Below are the code and all the weights of a small trained network. Each question names an input and a target symbol and asks about switching units off, where a switched-off unit gives its printed mean instead of its output.

import numpy as np


def w(rows, s, z=0):
    codes = np.array(rows[::2]) - 128.0
    scale = np.full(codes.shape[1], s)
    scale[-1] = z or s
    return codes * scale


def norm(h):
    return h / np.sqrt((h * h).mean(-1, keepdims=True) + 1e-5)


def f(y):
    return y / 2 * (1 + np.tanh(0.7978845608 * (y + 0.044715 * y**3)))


def softmax(a):
    e = np.exp(a - a.max(-1, keepdims=True))
    return e / e.sum(-1, keepdims=True)


def log_softmax(a):
    a = a - a.max(-1, keepdims=True)
    return a - np.log(np.exp(a).sum(-1, keepdims=True))


def net(x, mask):
    ids = ['αβθλτφω'.index(c) for c in x.split()]
    T = len(ids)
    res = E[ids] + P[:T]
    r = norm(res)
    for j in range(3):
        rows = slice(3 * j, 3 * j + 3)
        q, k, v = (r @ M[0][rows].T for M in (Q, K, V))
        z = softmax(np.where(np.tri(T) > 0, q @ k.T / 3**0.5, -1e9)) @ v
        o = O[0][rows]
        res = res + np.where(mask[j], z, o[:, -1]) @ o[:, :-1]
    y = f(norm(res) @ A[0][:, :-1].T + A[0][:, -1])
    res = res + np.where(mask[3:11], y, B[0][:, -1]) @ B[0][:, :-1]
    return log_softmax(norm(res)[-1] @ U[:, :-1].T + U[:, -1])


Q, K, V, O, A, B = {}, {}, {}, {}, {}, {}
E = w([
[187,166,61,90,171],'α',
[190,150,166,252,154],'β',
[191,168,62,92,162],'θ',
[223,108,111,175,148],'λ',
[131,88,87,242,166],'τ',
[130,189,24,99,132],'φ',
[42,252,209,76,119],'ω',
],0.025)
P = w([
[201,110,106,169,4],'0',
[151,146,83,159,94],'1',
[134,145,89,152,117],'2',
[127,139,99,144,128],'3',
[125,133,105,138,134],'4',
[124,129,104,130,143],'5',
[121,127,108,126,148],'6',
[120,124,111,126,154],'7',
[121,122,112,122,161],'8',
[121,117,118,118,165],'9',
[123,115,117,116,173],'10',
[121,111,124,113,175],'11',
[119,107,120,104,186],'12',
[121,110,121,109,184],'13',
],0.018)
Q[0] = w([
[94,202,113,125,156],'head 0',
[115,115,175,138,133],'head 0',
[159,122,128,128,110],'head 0',
[210,126,161,179,177],'head 1',
[1,222,84,26,173],'head 1',
[224,126,167,169,228],'head 1',
[147,150,122,140,107],'head 2',
[114,92,104,155,97],'head 2',
[78,123,110,166,158],'head 2',
],0.044)
K[0] = w([
[92,137,187,87,139],'head 0',
[144,138,138,151,116],'head 0',
[162,136,129,121,137],'head 0',
[63,159,153,39,83],'head 1',
[139,31,212,148,244],'head 1',
[25,156,179,2,98],'head 1',
[141,126,87,160,101],'head 2',
[127,174,156,125,99],'head 2',
[100,160,103,137,109],'head 2',
],0.036)
V[0] = w([
[179,146,78,82,81],'head 0',
[68,109,87,101,55],'head 0',
[76,2,56,118,171],'head 0',
[75,38,77,88,107],'head 1',
[67,135,174,152,118],'head 1',
[144,181,147,75,135],'head 1',
[63,41,59,122,98],'head 2',
[65,156,138,209,94],'head 2',
[33,182,131,104,43],'head 2',
],0.025)
O[0] = w([
[197,108,118,150,151,250],'head 0',
[145,55,144,146,53,114],'head 0',
[255,132,91,70,110,36],'head 0',
[61,41,59,152,114,3],'head 1',
[84,110,208,106,212,32],'head 1',
[80,157,148,146,49,131],'head 1',
[162,96,107,70,183,141],'head 2',
[133,26,113,141,139,98],'head 2',
[146,97,229,80,85,67],'head 2',
],0.021,0.013)
A[0] = w([
[132,132,89,197,123,116],'neuron 0',
[171,91,135,1,74,65],'neuron 1',
[165,133,132,146,185,158],'neuron 2',
[196,136,165,173,135,135],'neuron 3',
[133,80,176,58,98,2],'neuron 4',
[218,64,132,221,120,78],'neuron 5',
[172,77,93,46,109,146],'neuron 6',
[93,123,132,143,143,79],'neuron 7',
],0.039,0.0054)
B[0] = w([
[163,128,118,69,115,235],'neuron 0',
[138,175,109,3,117,180],'neuron 1',
[114,146,138,119,76,200],'neuron 2',
[119,80,89,146,152,223],'neuron 3',
[101,71,68,125,178,131],'neuron 4',
[100,119,160,254,149,251],'neuron 5',
[154,156,118,11,108,198],'neuron 6',
[166,111,124,104,132,156],'neuron 7',
],0.06,0.021)
U = w([
[191,128,151,161,150,5],'α',
[175,193,215,178,204,117],'β',
[194,110,104,254,139,255],'θ',
[197,198,82,95,152,245],'λ',
[134,68,76,134,233,87],'τ',
[98,101,115,155,24,46],'φ',
[111,100,138,163,49,91],'ω',
],0.0086,0.0044)

Each question gives the input, a string of symbols that net reads in full, and the target symbol t.
The units are the heads (3 rows each of Q, K, V and O) and the neurons (one row each of A and B). Each row of codes is followed by its name. A weight is (code - 128) times the scale printed after its matrix; where a second scale follows, it is the last column's (O, A, B and U).
mask holds one flag per unit, heads first, then neurons. A switched-off unit (its flag False) gives its mean, the last column of its rows in O or B, instead of its output. The means were averaged over made-up inputs and are rounded, as every weight is.
A unit's drop is (log p(t) with every unit on - log p(t) with that unit switched off) / (log p(t) with every unit on - log p(t) with every unit switched off).
The circuit of an input: a set's keep is (log p(t) with only the set's units on - log p(t) with every unit switched off) / (log p(t) with every unit on - log p(t) with every unit switched off). Starting from all 11 units, units are removed one at a time, each time the one whose removal leaves the highest keep (on an exact tie, the one counted first), for as long as the keep stays at least 0.8.
units of the circuit, in order: the units of the circuit, biggest drop first
top k neurons: the k neurons with the biggest drops, biggest first
which heads matter: for each layer, one digit per head in row order, 1 if its drop is at least 0.15 and else 0, layers parted by /
drop of u: that unit's drop, to one decimal
input β φ β φ φ φ φ φ φ ω τ, target τ: top 2 neurons -> [neuron 4; neuron 5]
input β β φ τ φ τ θ α β φ α ω, target β: units of the circuit, in order -> [head 1; neuron 0]
input β φ φ φ φ λ β φ φ β φ τ ω, target τ: which heads matter -> 110
input τ β ω λ α β τ θ β φ τ α, target τ: which heads matter -> 111
input λ θ φ, target θ: units of the circuit, in order -> [neuron 5; head 0]
input α φ φ θ, target θ: which heads matter -> 100
input β τ α β ω φ τ φ τ α φ, target τ: top 2 neurons -> [neuron 5; neuron 6]
input φ φ β, target θ: which heads matter -> 000
input β ω α λ φ β φ φ θ λ β, target β: which heads matter -> 110
input ω α α θ φ φ τ, target τ: units of the circuit, in order -> [head 2; neuron 4]
input β λ β φ φ β φ φ τ θ, target θ: which heads matter -> 001
input ω φ φ α φ, target φ: top 3 neurons -> [neuron 5; neuron 6; neuron 1]
input φ φ λ φ λ β τ, target θ: units of the circuit, in order -> [neuron 5]
input β β α τ φ ω β φ θ φ φ φ φ φ, target β: units of the circuit, in order -> [head 0; head 1]
input α φ τ ω τ φ α φ α, target τ: top 2 neurons -> [neuron 5; neuron 2]
input φ β α τ φ ω, target τ: top 3 neurons -> [neuron 5; neuron 6; neuron 1]
input β φ φ ω β φ φ β φ φ φ τ φ θ, target τ: which heads matter -> 111
input β β α λ τ, target θ: which heads matter -> 011
input β φ ω φ φ β φ α, target β: which heads matter -> 010
input φ ω α λ φ τ τ β φ α τ φ, target τ: which heads matter -> 110
input τ τ λ, target θ: top 2 neurons -> [neuron 1; neuron 6]
input β β β α β α θ φ, target θ: which heads matter -> 101
input φ φ φ θ α β θ λ, target θ: top 3 neurons -> [neuron 6; neuron 1; neuron 5]
input φ φ ω α β φ β φ α α α β, target β: drop of head 2 -> 0.0
